Below is a small trained network, with its code and all its weights. Each question gives an input and a target symbol and asks what happens when units are switched off, that is, made to give their printed mean instead of their output.

import numpy as np


def w(rows, s, z=0):
    codes = np.array(rows[::2]) - 128.0
    scale = np.full(codes.shape[1], s)
    scale[-1] = z or s
    return codes * scale


def f(y):
    return np.maximum(y, 0)


def softmax(a):
    e = np.exp(a - a.max(-1, keepdims=True))
    return e / e.sum(-1, keepdims=True)


def log_softmax(a):
    a = a - a.max(-1, keepdims=True)
    return a - np.log(np.exp(a).sum(-1, keepdims=True))


def net(x, mask):
    ids = ['ΓΘΞΣΦαβελπτψ'.index(c) for c in x.split()]
    T = len(ids)
    res = E[ids] + P[:T]
    u = 0
    for l in range(2):
        r = res
        for j in range(2):
            rows = slice(4 * j, 4 * j + 4)
            q, k, v = (r @ M[l][rows].T for M in (Q, K, V))
            z = softmax(np.where(np.tri(T) > 0, q @ k.T / 4**0.5, -1e9)) @ v
            o = O[l][rows]
            res = res + np.where(mask[u + j], z, o[:, -1]) @ o[:, :-1]
        u += 2
        y = f(res @ A[l][:, :-1].T + A[l][:, -1])
        res = res + np.where(mask[u : u + 4], y, B[l][:, -1]) @ B[l][:, :-1]
        u += 4
    return log_softmax(res[-1] @ U[:, :-1].T + U[:, -1])


Q, K, V, O, A, B = {}, {}, {}, {}, {}, {}
E = w([
[59,111,138,162,163,204,84],'Γ',
[120,90,78,101,189,162,175],'Θ',
[145,95,100,153,112,108,59],'Ξ',
[144,223,96,151,126,206,106],'Σ',
[131,135,152,79,151,2,64],'Φ',
[187,159,136,121,174,186,84],'α',
[81,142,124,84,69,191,59],'β',
[146,80,77,85,99,160,14],'ε',
[110,175,252,89,121,128,118],'λ',
[132,159,212,114,188,151,182],'π',
[95,148,141,106,180,77,153],'τ',
[72,102,142,157,146,74,157],'ψ',
],0.014)
P = w([
[167,147,135,86,77,123,212],'0',
[102,166,135,226,192,125,114],'1',
[100,177,122,219,197,131,97],'2',
[95,169,118,210,209,130,85],'3',
[103,148,119,201,213,133,76],'4',
[106,127,142,204,236,128,57],'5',
[93,145,124,187,253,131,59],'6',
],0.005)
Q[0] = w([
[165,88,55,114,80,137,201],'L0H1',
[116,119,129,159,180,99,91],'L0H1',
[71,149,121,172,217,114,55],'L0H1',
[89,77,97,152,181,132,70],'L0H1',
[130,202,163,79,185,121,239],'L0H2',
[16,219,114,87,138,202,138],'L0H2',
[151,117,194,185,14,138,160],'L0H2',
[171,209,61,86,147,3,106],'L0H2',
],0.017)
K[0] = w([
[135,158,167,196,149,112,92],'L0H1',
[160,91,134,104,113,155,152],'L0H1',
[163,91,98,89,48,138,195],'L0H1',
[160,133,137,133,74,123,186],'L0H1',
[137,181,146,111,123,90,229],'L0H2',
[71,230,148,103,105,171,138],'L0H2',
[145,103,188,253,103,124,112],'L0H2',
[120,149,84,124,214,15,144],'L0H2',
],0.02)
V[0] = w([
[162,105,115,115,156,105,144],'L0H1',
[40,179,119,186,181,93,78],'L0H1',
[193,164,134,85,232,108,60],'L0H1',
[179,168,138,175,1,64,196],'L0H1',
[100,189,140,60,197,143,93],'L0H2',
[148,67,135,165,92,132,161],'L0H2',
[191,126,135,148,75,118,119],'L0H2',
[115,174,145,95,138,126,104],'L0H2',
],0.0086)
O[0] = w([
[101,156,93,163,59,158,117,130],'L0H1',
[231,65,136,161,128,100,175,79],'L0H1',
[32,114,137,235,11,157,153,175],'L0H1',
[190,178,216,96,125,97,124,122],'L0H1',
[162,2,196,156,118,144,153,253],'L0H2',
[72,245,71,107,116,128,126,34],'L0H2',
[140,150,137,80,195,129,62,85],'L0H2',
[171,54,177,127,134,132,133,194],'L0H2',
],0.0055,0.0046)
A[0] = w([
[230,150,111,152,67,237,101,44],'L0N1',
[145,123,53,113,146,136,176,2],'L0N2',
[122,157,90,99,110,30,96,54],'L0N3',
[127,190,183,129,182,245,204,21],'L0N4',
],0.012,0.0033)
B[0] = w([
[76,142,163,57,253,125,153,240],'L0N1',
[141,87,153,110,131,93,73,135],'L0N2',
[181,148,120,187,119,133,115,153],'L0N3',
[226,106,112,141,95,115,94,255],'L0N4',
],0.012,0.0052)
Q[1] = w([
[166,236,127,110,61,175,254],'L1H1',
[108,188,168,41,31,149,156],'L1H1',
[111,168,203,108,112,44,176],'L1H1',
[82,12,160,185,176,156,118],'L1H1',
[164,122,153,166,141,57,93],'L1H2',
[144,212,46,11,47,102,243],'L1H2',
[132,47,205,194,244,121,63],'L1H2',
[118,198,122,119,79,109,162],'L1H2',
],0.016)
K[1] = w([
[159,214,219,156,106,158,180],'L1H1',
[125,190,215,121,66,176,137],'L1H1',
[101,117,209,122,130,55,138],'L1H1',
[105,30,70,97,160,152,158],'L1H1',
[156,116,66,120,155,168,204],'L1H2',
[122,94,140,227,193,164,53],'L1H2',
[144,163,70,2,33,139,190],'L1H2',
[107,99,153,172,151,151,139],'L1H2',
],0.015)
V[1] = w([
[57,100,108,67,106,114,23],'L1H1',
[139,59,51,82,155,23,128],'L1H1',
[96,186,249,101,110,70,78],'L1H1',
[55,77,177,132,154,103,182],'L1H1',
[63,114,121,72,158,35,117],'L1H2',
[80,116,192,143,66,154,13],'L1H2',
[161,107,78,162,129,42,92],'L1H2',
[115,86,164,78,94,96,228],'L1H2',
],0.011)
O[1] = w([
[134,254,75,75,46,134,121,253],'L1H1',
[206,118,70,105,116,63,171,240],'L1H1',
[129,237,241,210,159,148,126,95],'L1H1',
[77,131,149,116,123,92,179,188],'L1H1',
[133,184,155,93,103,115,197,122],'L1H2',
[73,133,123,94,223,85,96,141],'L1H2',
[120,153,102,181,111,42,126,134],'L1H2',
[152,192,102,173,136,205,198,115],'L1H2',
],0.0087,0.003)
A[1] = w([
[120,180,218,136,113,144,119,2],'L1N1',
[36,117,179,85,118,2,181,192],'L1N2',
[49,100,106,90,119,89,63,113],'L1N3',
[167,180,30,155,176,64,120,71],'L1N4',
],0.0083,0.0049)
B[1] = w([
[121,17,100,2,96,70,139,182],'L1N1',
[193,209,136,109,63,234,234,255],'L1N2',
[32,157,131,132,64,83,109,221],'L1N3',
[55,193,118,150,242,52,102,225],'L1N4',
],0.0048,0.0074)
U = w([
[70,106,110,105,62,233,102,184],'Γ',
[144,71,36,92,125,92,161,118],'Θ',
[124,133,51,227,89,185,46,209],'Ξ',
[175,154,116,52,222,168,136,2],'Σ',
[253,151,125,167,102,71,124,14],'Φ',
[129,143,121,111,231,164,125,86],'α',
[104,186,98,58,83,165,104,35],'β',
[180,210,26,133,64,139,87,217],'ε',
[140,122,195,106,86,10,91,115],'λ',
[218,95,171,104,47,163,85,82],'π',
[67,153,132,184,133,84,227,168],'τ',
[142,164,75,187,105,179,228,255],'ψ',
],0.0052,0.0028)

Each question gives the input, a string of symbols that net reads in full, and the target symbol t.
The units are the heads (4 rows each of Q, K, V and O) and the neurons (one row each of A and B). Each row of codes is followed by its name. A weight is (code - 128) times the scale printed after its matrix; where a second scale follows, it is the last column's (O, A, B and U).
mask holds one flag per unit, layer by layer, with each layer's heads first. A switched-off unit (its flag False) gives its mean, the last column of its rows in O or B, instead of its output. The means were averaged over made-up inputs and are rounded, as every weight is.
A unit's drop is (log p(t) with every unit on - log p(t) with that unit switched off) / (log p(t) with every unit on - log p(t) with every unit switched off).
The circuit of an input: a set's keep is (log p(t) with only the set's units on - log p(t) with every unit switched off) / (log p(t) with every unit on - log p(t) with every unit switched off). Starting from all 12 units, units are removed one at a time, each time the one whose removal leaves the highest keep (on an exact tie, the one counted first), for as long as the keep stays at least 0.8.
circuit, biggest first: the units of the circuit, biggest drop first
most important unit: the unit with the biggest drop
top k neurons: the k neurons with the biggest drops, biggest first
k most important neurons of layer l: the k neurons of layer l with the biggest drops, biggest first
heads that matter: for each layer, one digit per head in row order, 1 if its drop is at least 0.15 and else 0, layers parted by /
input τ Σ Ξ λ α λ Φ, target Φ: top neuron : L0N1
input λ Φ α β Ξ α α, target α: circuit, biggest first : L0N1, L1H2
input π α Ξ λ Ξ, target Ξ: heads that matter : 00 / 01
input λ Ξ λ π Θ Γ Ξ, target Θ: top 3 neurons : L0N1, L0N4, L1N2
input α τ α Φ Γ, target Γ: circuit, biggest first : L1H1, L0H1, L1H2
input α α π Σ Ξ ε, target Γ: circuit, biggest first : L0H1, L1H2, L0N1
input ε π Γ Γ Θ Φ Γ, target Θ: heads that matter : 00 / 10
input ψ Φ Ξ β λ Ξ, target ε: circuit, biggest first : L0H2, L1H1
input Σ Θ Σ α β λ, target π: top 2 neurons : L0N1, L1N4
input Σ Θ Φ τ Φ, target Θ: top 3 neurons : L0N3, L0N4, L1N2
input α β α Θ Θ β, target Γ: heads that matter : 10 / 01
input Γ Ξ τ Θ Ξ, target Θ: heads that matter : 10 / 10
input λ λ λ ψ Ξ, target Ξ: top 2 neurons : L0N1, L0N3
input α π Σ λ, target Γ: most important unit : L0H1
input Φ τ Σ π τ τ τ, target τ: circuit, biggest first : L1H1, L1H2
input Φ Φ Γ Σ Φ τ, target τ: circuit, biggest first : L1H1, L0N4
input τ Σ λ ε Θ, target Θ: heads that matter : 10 / 10
input Σ α τ α Ξ Ξ π, target π: top 2 neurons : L0N1, L0N4
input Φ α Σ Θ τ, target Θ: heads that matter : 00 / 10
input Γ π β λ τ λ Σ, target Σ: heads that matter : 00 / 00
input τ λ β τ Θ β, target Θ: top neuron : L0N1
input λ ε λ τ Ξ Σ, target α: 2 most important neurons of layer 1 : L1N4, L1N2
